Below is a small trained network, with its code and all its weights. Each question gives an input and a class and asks what happens when units are switched off, that is, made to give their printed mean instead of their output.

import numpy as np


def w(rows, s, z=0):
    codes = np.array(rows[::2]) - 128.0
    scale = np.full(codes.shape[1], s)
    scale[-1] = z or s
    return codes * scale


def norm(h):
    return h / np.sqrt((h * h).mean(-1, keepdims=True) + 1e-5)


def f(y):
    return np.maximum(y, 0)


def log_softmax(a):
    a = a - a.max(-1, keepdims=True)
    return a - np.log(np.exp(a).sum(-1, keepdims=True))


def net(x, mask):
    res = np.array(x, float).reshape(1, 6) / 4 @ E
    u = 0
    for l in range(3):
        y = f(norm(res) @ A[l][:, :-1].T + A[l][:, -1])
        res = res + np.where(mask[u : u + 10], y, B[l][:, -1]) @ B[l][:, :-1]
        u += 10
    return log_softmax(norm(res)[-1] @ U[:, :-1].T + U[:, -1])


A, B = {}, {}
E = w([
[154,135,116,111,100,253,173,131,132],'x0',
[100,62,112,136,85,134,90,91,147],'x1',
[73,158,156,191,94,122,154,92,68],'x2',
[133,130,135,128,125,127,130,123,132],'x3',
[123,125,124,129,130,127,130,130,128],'x4',
[131,130,128,124,127,131,121,131,121],'x5',
],0.017)
A[0] = w([
[179,121,77,83,183,105,91,97,109,75],'L0N0',
[175,153,163,74,169,128,105,111,110,105],'L0N1',
[157,132,150,151,170,83,138,110,90,3],'L0N2',
[183,137,138,72,59,141,126,142,137,133],'L0N3',
[73,170,160,214,92,199,167,68,45,11],'L0N4',
[141,146,130,151,162,122,164,124,52,46],'L0N5',
[158,121,106,96,157,202,141,105,154,125],'L0N6',
[89,142,160,174,112,29,122,81,28,123],'L0N7',
[118,100,154,99,206,8,64,146,181,220],'L0N8',
[113,1,99,124,38,130,89,59,136,135],'L0N9',
],0.0088,0.0042)
B[0] = w([
[132,137,157,113,116,152,153,118,75,161],'L0N0',
[100,115,121,195,142,143,167,111,153,152],'L0N1',
[96,121,174,119,96,57,171,191,187,143],'L0N2',
[86,117,84,122,120,79,148,140,158,162],'L0N3',
[143,38,164,101,127,93,163,176,42,207],'L0N4',
[152,192,152,84,116,54,109,82,124,153],'L0N5',
[77,159,76,92,148,108,126,121,164,180],'L0N6',
[119,212,52,142,99,130,54,180,222,207],'L0N7',
[147,65,181,105,134,138,189,106,2,245],'L0N8',
[129,96,177,97,92,138,65,57,169,213],'L0N9',
],0.0097,0.012)
A[1] = w([
[124,255,34,103,240,181,127,84,222,10],'L1N0',
[97,210,127,226,131,71,10,174,226,130],'L1N1',
[196,76,202,137,190,77,118,109,122,101],'L1N2',
[92,164,146,153,52,178,169,118,82,101],'L1N3',
[85,110,142,84,151,116,169,190,111,92],'L1N4',
[118,130,148,204,97,93,77,160,125,106],'L1N5',
[227,138,196,171,169,170,217,101,14,1],'L1N6',
[116,196,156,119,199,125,195,251,111,179],'L1N7',
[105,86,128,130,109,173,66,94,186,104],'L1N8',
[157,197,44,142,140,78,247,228,75,182],'L1N9',
],0.009,0.0055)
B[1] = w([
[171,38,176,218,188,203,101,96,169,170],'L1N0',
[52,254,111,83,184,210,150,4,65,179],'L1N1',
[62,145,131,155,100,113,115,197,58,180],'L1N2',
[102,66,154,54,129,41,79,170,41,163],'L1N3',
[141,138,104,171,148,125,111,97,156,172],'L1N4',
[126,139,116,124,95,215,131,81,155,162],'L1N5',
[171,147,49,170,34,39,119,167,115,196],'L1N6',
[179,179,104,126,186,135,250,120,119,228],'L1N7',
[118,226,133,86,159,61,185,181,135,181],'L1N8',
[161,161,200,143,195,114,222,109,173,248],'L1N9',
],0.0094,0.011)
A[2] = w([
[54,159,153,138,87,209,115,98,95,58],'L2N0',
[201,201,115,115,104,98,161,145,100,83],'L2N1',
[103,39,147,124,109,116,63,163,79,3],'L2N2',
[147,141,99,127,146,161,114,138,229,121],'L2N3',
[115,9,144,121,93,148,91,170,136,128],'L2N4',
[210,125,143,180,137,122,190,192,131,108],'L2N5',
[95,116,139,102,90,138,103,93,130,44],'L2N6',
[124,125,92,96,99,173,75,150,194,73],'L2N7',
[97,90,73,122,89,104,77,63,77,79],'L2N8',
[166,121,211,121,117,78,100,171,113,128],'L2N9',
],0.014,0.0051)
B[2] = w([
[179,100,123,172,140,138,72,170,126,174],'L2N0',
[103,109,127,58,144,98,106,136,103,226],'L2N1',
[139,121,167,128,90,176,175,143,160,201],'L2N2',
[106,144,112,109,148,148,134,78,158,183],'L2N3',
[124,157,180,107,105,120,175,122,157,209],'L2N4',
[129,74,88,183,90,123,4,154,127,246],'L2N5',
[137,119,87,178,145,145,155,147,102,176],'L2N6',
[86,125,112,100,105,40,132,86,69,166],'L2N7',
[130,131,128,160,116,192,109,153,150,208],'L2N8',
[146,95,126,140,126,148,160,152,173,205],'L2N9',
],0.017,0.011)
U = w([
[167,77,89,146,147,39,133,217,48,209],'0',
[124,68,229,127,36,188,183,157,156,219],'1',
[91,252,154,95,194,95,148,99,63,50],'2',
[81,164,94,205,89,217,13,109,99,3],'3',
[166,89,64,178,212,189,132,100,210,110],'4',
[43,133,93,36,104,119,142,34,172,112],'5',
],0.019,0.0016)

Each question gives the input, the list of numbers given to net, and the class t.
The units are the neurons (one row each of A and B). Each row of codes is followed by its name. A weight is (code - 128) times the scale printed after its matrix; where a second scale follows, it is the last column's (A, B and U).
mask holds one flag per neuron, layer by layer. A switched-off neuron (its flag False) gives its mean, the last column of its row in B, instead of its output. The means were averaged over made-up inputs and are rounded, as every weight is.
A unit's drop is (log p(t) with every unit on - log p(t) with that unit switched off) / (log p(t) with every unit on - log p(t) with every unit switched off).
unit that matters most: the unit with the biggest drop
top k neurons: the k neurons with the biggest drops, biggest first
top k neurons in layer l: the k neurons of layer l with the biggest drops, biggest first
drop when u is switched off: that unit's drop, to one decimal
input [7,-6,1,4,5,3], class 0: top neuron => [L0N7]
input [2,-5,0,8,6,6], class 4: top 2 neurons => [L0N8, L0N4]
input [8,-2,0,1,-2,-3], class 4: top 2 neurons => [L0N8, L0N6]
input [-3,5,0,-4,4,-5], class 1: top 2 neurons => [L0N8, L1N1]
input [-1,0,7,-8,8,-4], class 2: top 2 neurons => [L0N7, L0N9]
input [-2,-3,1,1,3,-7], class 2: top 2 neurons => [L0N7, L0N4]
input [5,-4,0,-5,-6,5], class 4: top 2 neurons => [L0N8, L0N6]
input [1,3,-6,-1,8,-7], class 5: top 2 neurons => [L0N4, L0N6]
input [1,8,0,-7,1,3], class 5: top 2 neurons in layer 1 => [L1N8, L1N2]
input [-3,1,-4,7,-8,6], class 1: top 3 neurons => [L1N7, L1N9, L2N2]
input [-1,8,7,6,-1,-4], class 3: top 2 neurons => [L0N7, L0N8]
input [-1,8,8,-3,6,-3], class 3: top 3 neurons => [L0N7, L0N8, L1N1]
input [1,0,3,-1,7,6], class 0: top 2 neurons in layer 0 => [L0N4, L0N9]
input [1,-4,6,3,6,-4], class 0: unit that matters most => L0N4
input [5,0,1,-7,4,-7], class 0: drop when L0N4 is switched off => 0.1
input [2,0,2,2,4,4], class 0: drop when L0N9 is switched off => 1.0
input [7,1,-2,0,-6,6], class 5: drop when L1N7 is switched off => 0.1
input [-3,6,1,8,-8,-8], class 3: top 2 neurons in layer 0 => [L0N4, L0N7]
